Here is a tiny trained network, its code and every weight. The questions are about switching its units off for an input and a class, where a switched-off unit gives its printed mean instead of its output.

import numpy as np


def w(rows, s, z=0):
    codes = np.array(rows[::2]) - 128.0
    scale = np.full(codes.shape[1], s)
    scale[-1] = z or s
    return codes * scale


def f(y):
    return y / 2 * (1 + np.tanh(0.7978845608 * (y + 0.044715 * y**3)))


def log_softmax(a):
    a = a - a.max(-1, keepdims=True)
    return a - np.log(np.exp(a).sum(-1, keepdims=True))


def net(x, mask):
    res = np.array(x, float).reshape(1, 4) / 4 @ E
    y = f(res @ A[0][:, :-1].T + A[0][:, -1])
    res = res + np.where(mask, y, B[0][:, -1]) @ B[0][:, :-1]
    return log_softmax(res[-1] @ U[:, :-1].T + U[:, -1])


A, B = {}, {}
E = w([
[139,183,23,113,177],'x0',
[138,26,82,96,148],'x1',
[82,94,109,253,153],'x2',
[198,104,94,217,45],'x3',
],0.011)
A[0] = w([
[121,102,162,124,110,95],'neuron 1',
[74,145,128,97,179,67],'neuron 2',
[138,142,88,129,127,7],'neuron 3',
[218,133,69,159,90,92],'neuron 4',
[114,54,105,87,163,123],'neuron 5',
[135,184,77,160,186,114],'neuron 6',
[102,160,130,135,103,17],'neuron 7',
[208,153,137,92,96,136],'neuron 8',
[108,81,172,193,172,173],'neuron 9',
[121,222,70,134,171,89],'neuron 10',
[36,116,140,165,189,102],'neuron 11',
[179,133,129,161,97,76],'neuron 12',
[133,128,138,60,98,74],'neuron 13',
[104,128,164,110,155,65],'neuron 14',
[93,144,125,183,162,143],'neuron 15',
[102,114,112,198,140,81],'neuron 16',
[139,158,121,80,112,221],'neuron 17',
[100,194,141,153,89,21],'neuron 18',
[122,78,104,125,137,64],'neuron 19',
[126,102,173,110,99,81],'neuron 20',
[178,106,123,149,91,56],'neuron 21',
[154,77,121,122,168,65],'neuron 22',
[97,89,250,138,170,118],'neuron 23',
[157,149,96,123,157,75],'neuron 24',
[96,112,164,188,148,150],'neuron 25',
[60,117,130,95,174,94],'neuron 26',
[181,94,144,158,86,59],'neuron 27',
[132,96,99,148,140,2],'neuron 28',
[104,177,172,136,164,103],'neuron 29',
[133,47,120,110,154,93],'neuron 30',
[126,197,154,156,153,92],'neuron 31',
[106,78,84,93,84,132],'neuron 32',
[128,134,29,88,184,174],'neuron 33',
[112,187,147,138,80,200],'neuron 34',
[199,131,130,124,104,103],'neuron 35',
[151,52,93,114,162,112],'neuron 36',
[128,114,121,168,131,69],'neuron 37',
[90,123,156,110,184,112],'neuron 38',
[181,165,113,156,104,159],'neuron 39',
[146,126,157,70,75,187],'neuron 40',
[83,117,163,90,189,45],'neuron 41',
[92,117,114,148,129,133],'neuron 42',
[140,117,197,135,110,91],'neuron 43',
[112,138,154,101,159,96],'neuron 44',
[112,116,125,162,151,112],'neuron 45',
],0.016,0.0042)
B[0] = w([
[186,119,132,178,76,161],'neuron 1',
[81,104,111,150,115,187],'neuron 2',
[121,110,164,167,11,141],'neuron 3',
[78,111,100,195,130,233],'neuron 4',
[126,167,160,167,160,203],'neuron 5',
[181,104,130,172,89,200],'neuron 6',
[113,167,176,130,117,137],'neuron 7',
[125,182,85,102,123,200],'neuron 8',
[152,154,94,104,119,222],'neuron 9',
[163,99,153,143,91,212],'neuron 10',
[116,147,75,108,86,213],'neuron 11',
[60,80,123,140,143,181],'neuron 12',
[129,189,80,90,72,185],'neuron 13',
[104,139,103,179,91,166],'neuron 14',
[157,204,106,73,107,193],'neuron 15',
[124,174,95,79,117,199],'neuron 16',
[145,144,94,107,129,191],'neuron 17',
[108,185,181,156,178,179],'neuron 18',
[125,167,159,122,139,160],'neuron 19',
[183,103,127,147,80,174],'neuron 20',
[77,107,103,167,104,179],'neuron 21',
[118,178,191,148,150,161],'neuron 22',
[196,85,127,186,102,251],'neuron 23',
[164,117,121,172,44,154],'neuron 24',
[151,147,114,90,120,206],'neuron 25',
[80,96,100,169,124,196],'neuron 26',
[103,109,123,176,120,192],'neuron 27',
[112,160,135,135,96,149],'neuron 28',
[102,129,156,164,173,186],'neuron 29',
[134,173,177,143,149,192],'neuron 30',
[130,161,188,151,180,186],'neuron 31',
[108,184,183,130,185,179],'neuron 32',
[187,96,144,161,93,225],'neuron 33',
[121,170,166,138,208,201],'neuron 34',
[87,142,100,118,135,174],'neuron 35',
[129,187,189,129,159,200],'neuron 36',
[103,132,97,102,93,158],'neuron 37',
[79,107,98,163,135,190],'neuron 38',
[109,95,138,134,151,195],'neuron 39',
[152,176,71,90,109,211],'neuron 40',
[78,111,118,140,124,200],'neuron 41',
[146,171,107,78,116,154],'neuron 42',
[166,97,136,181,98,185],'neuron 43',
[79,130,99,132,123,168],'neuron 44',
[137,169,85,92,100,161],'neuron 45',
],0.011,0.013)
U = w([
[6,74,93,166,106,122],'0',
[146,180,62,68,88,102],'1',
[117,175,249,152,164,123],'2',
[219,58,152,172,68,91],'3',
[158,98,97,126,151,251],'4',
[112,84,183,86,134,113],'5',
[116,77,145,109,163,109],'6',
[128,65,113,84,189,112],'7',
],0.014,0.022)

Each question gives the input, the list of numbers given to net, and the class t.
The units are the neurons (one row each of A and B). Each row of codes is followed by its name. A weight is (code - 128) times the scale printed after its matrix; where a second scale follows, it is the last column's (A, B and U).
mask holds one flag per neuron, in row order. A switched-off neuron (its flag False) gives its mean, the last column of its row in B, instead of its output. The means were averaged over made-up inputs and are rounded, as every weight is.
A unit's drop is (log p(t) with every unit on - log p(t) with that unit switched off) / (log p(t) with every unit on - log p(t) with every unit switched off).
The circuit of an input: a set's keep is (log p(t) with only the set's units on - log p(t) with every unit switched off) / (log p(t) with every unit on - log p(t) with every unit switched off). Starting from the 12 units with the biggest drops (on a tie, the unit counted first), units are removed one at a time, each time the one whose removal leaves the highest keep (on an exact tie, the one counted first), for as long as the keep stays at least 0.8.
circuit, biggest first: the units of the circuit, biggest drop first
k most important neurons: the k neurons with the biggest drops, biggest first
drop when u is switched off: that unit's drop, to one decimal
input [-6,2,-2,-4], class 3: circuit, biggest first : [neuron 23]
input [-2,7,-1,8], class 0: 2 most important neurons : [neuron 4; neuron 21]
input [0,-6,7,8], class 0: 2 most important neurons : [neuron 12; neuron 4]
input [6,-3,5,0], class 3: 3 most important neurons : [neuron 6; neuron 10; neuron 33]
input [6,2,-4,6], class 0: 3 most important neurons : [neuron 4; neuron 23; neuron 35]
input [5,-5,-3,-1], class 2: 2 most important neurons : [neuron 23; neuron 31]
input [5,5,6,-5], class 1: 2 most important neurons : [neuron 11; neuron 15]
input [6,-6,6,5], class 1: 3 most important neurons : [neuron 15; neuron 16; neuron 23]
input [-6,-5,3,-2], class 3: 2 most important neurons : [neuron 23; neuron 43]
input [6,2,6,-2], class 1: 2 most important neurons : [neuron 23; neuron 15]
input [8,8,8,1], class 1: 3 most important neurons : [neuron 16; neuron 11; neuron 45]
input [-1,7,6,1], class 2: drop when neuron 5 is switched off : 0.2
input [-4,-8,8,6], class 1: drop when neuron 21 is switched off : 0.0
input [-3,5,-3,-6], class 0: circuit, biggest first : [neuron 26]
input [-7,4,-3,-4], class 3: drop when neuron 23 is switched off : 0.1
